Below are the code and all the weights of a small trained network. Each question names an input and a class and asks about switching units off, where a switched-off unit gives its printed mean instead of its output.

import numpy as np


def w(rows, s, z=0):
    codes = np.array(rows[::2]) - 128.0
    scale = np.full(codes.shape[1], s)
    scale[-1] = z or s
    return codes * scale


def f(y):
    return np.maximum(y, 0)


def log_softmax(a):
    a = a - a.max(-1, keepdims=True)
    return a - np.log(np.exp(a).sum(-1, keepdims=True))


def net(x, mask):
    res = np.array(x, float).reshape(1, 4) / 4 @ E
    y = f(res @ A[0][:, :-1].T + A[0][:, -1])
    res = res + np.where(mask, y, B[0][:, -1]) @ B[0][:, :-1]
    return log_softmax(res[-1] @ U[:, :-1].T + U[:, -1])


A, B = {}, {}
E = w([
[146,132,190,178,22,182],'x0',
[138,152,147,160,159,147],'x1',
[148,20,172,140,185,175],'x2',
[247,118,39,128,100,115],'x3',
],0.014)
A[0] = w([
[133,125,139,126,149,81,200],'n0',
[71,114,147,74,193,126,152],'n1',
[124,152,125,82,85,100,151],'n2',
[151,37,157,132,159,151,139],'n3',
[184,123,83,108,151,103,172],'n4',
[194,130,91,141,144,89,184],'n5',
[151,6,157,137,165,162,161],'n6',
[149,95,133,158,150,124,136],'n7',
[107,116,110,113,168,84,236],'n8',
[123,142,140,129,181,105,161],'n9',
[233,133,74,100,159,114,133],'n10',
[114,147,157,142,158,101,213],'n11',
[87,165,129,103,64,151,134],'n12',
[191,122,131,130,77,167,103],'n13',
[35,126,201,136,80,164,186],'n14',
[146,131,110,121,127,145,135],'n15',
[48,200,143,88,144,89,255],'n16',
[153,93,105,168,114,136,80],'n17',
[207,76,123,124,141,156,99],'n18',
[207,132,115,136,88,146,95],'n19',
[162,115,203,191,21,126,164],'n20',
[137,176,117,145,122,135,221],'n21',
],0.016,0.0059)
B[0] = w([
[145,132,93,87,143,137,166],'n0',
[140,53,151,67,91,160,220],'n1',
[121,163,99,130,100,151,184],'n2',
[133,33,173,106,160,82,222],'n3',
[155,193,123,103,146,93,208],'n4',
[128,202,117,86,95,68,210],'n5',
[130,29,195,72,144,50,253],'n6',
[160,104,121,126,154,114,168],'n7',
[154,82,90,50,121,176,202],'n8',
[146,103,99,86,106,140,178],'n9',
[188,227,156,125,152,56,236],'n10',
[96,101,79,86,112,156,178],'n11',
[96,137,133,166,130,161,193],'n12',
[161,99,158,182,69,150,196],'n13',
[26,153,173,108,240,105,241],'n14',
[156,146,135,131,123,136,151],'n15',
[135,143,24,146,177,234,252],'n16',
[186,87,142,169,136,139,164],'n17',
[230,115,149,180,192,112,204],'n18',
[157,112,116,164,24,125,203],'n19',
[56,133,213,254,100,145,242],'n20',
[83,185,94,105,71,120,181],'n21',
],0.024,0.019)
U = w([
[113,110,18,58,123,186,215],'0',
[166,219,69,62,90,117,235],'1',
[34,167,119,150,112,181,161],'2',
[142,172,98,201,2,139,1],'3',
[117,33,114,14,113,155,89],'4',
[196,115,107,59,146,50,70],'5',
[47,71,172,116,149,92,138],'6',
[189,69,169,173,47,96,61],'7',
],0.0087,0.0019)

Each question gives the input, the list of numbers given to net, and the class t.
The units are the neurons (one row each of A and B). Each row of codes is followed by its name. A weight is (code - 128) times the scale printed after its matrix; where a second scale follows, it is the last column's (A, B and U).
mask holds one flag per neuron, in row order. A switched-off neuron (its flag False) gives its mean, the last column of its row in B, instead of its output. The means were averaged over made-up inputs and are rounded, as every weight is.
A unit's drop is (log p(t) with every unit on - log p(t) with that unit switched off) / (log p(t) with every unit on - log p(t) with every unit switched off).
The circuit of an input: a set's keep is (log p(t) with only the set's units on - log p(t) with every unit switched off) / (log p(t) with every unit on - log p(t) with every unit switched off). Starting from the 12 units with the biggest drops (on a tie, the unit counted first), units are removed one at a time, each time the one whose removal leaves the highest keep (on an exact tie, the one counted first), for as long as the keep stays at least 0.8.
circuit, biggest first: the units of the circuit, biggest drop first
top k neurons: the k neurons with the biggest drops, biggest first
drop of u: that unit's drop, to one decimal
input [0,6,8,-1], class 4: circuit, biggest first : [n10]
input [0,5,6,1], class 5: top 3 neurons : [n20, n18, n19]
input [-6,3,0,3], class 1: top 2 neurons : [n6, n3]
input [7,-3,0,-1], class 2: top 2 neurons : [n6, n14]
input [-7,2,0,-7], class 0: top 3 neurons : [n16, n6, n3]
input [-2,-8,0,1], class 1: top 2 neurons : [n6, n3]
input [5,1,0,4], class 3: top 2 neurons : [n6, n3]
input [-4,2,0,0], class 0: top 2 neurons : [n6, n3]
input [0,6,2,-1], class 4: top 2 neurons : [n20, n10]
input [0,-5,-2,-5], class 0: top 2 neurons : [n20, n16]
input [-6,7,0,-7], class 0: top 2 neurons : [n16, n6]
input [6,4,1,0], class 6: top 2 neurons : [n14, n16]
input [0,4,4,-6], class 4: top 2 neurons : [n20, n1]
input [6,6,3,0], class 6: circuit, biggest first : [n14]
input [0,-8,-1,-7], class 0: top 2 neurons : [n20, n16]
input [4,0,6,0], class 6: drop of n14 : 0.1
input [-5,-2,-5,-8], class 0: drop of n16 : 0.3
input [-6,2,0,7], class 1: drop of n6 : 0.3
input [0,-1,5,-1], class 4: drop of n10 : 0.4
input [-5,7,1,-8], class 4: circuit, biggest first : [n1]
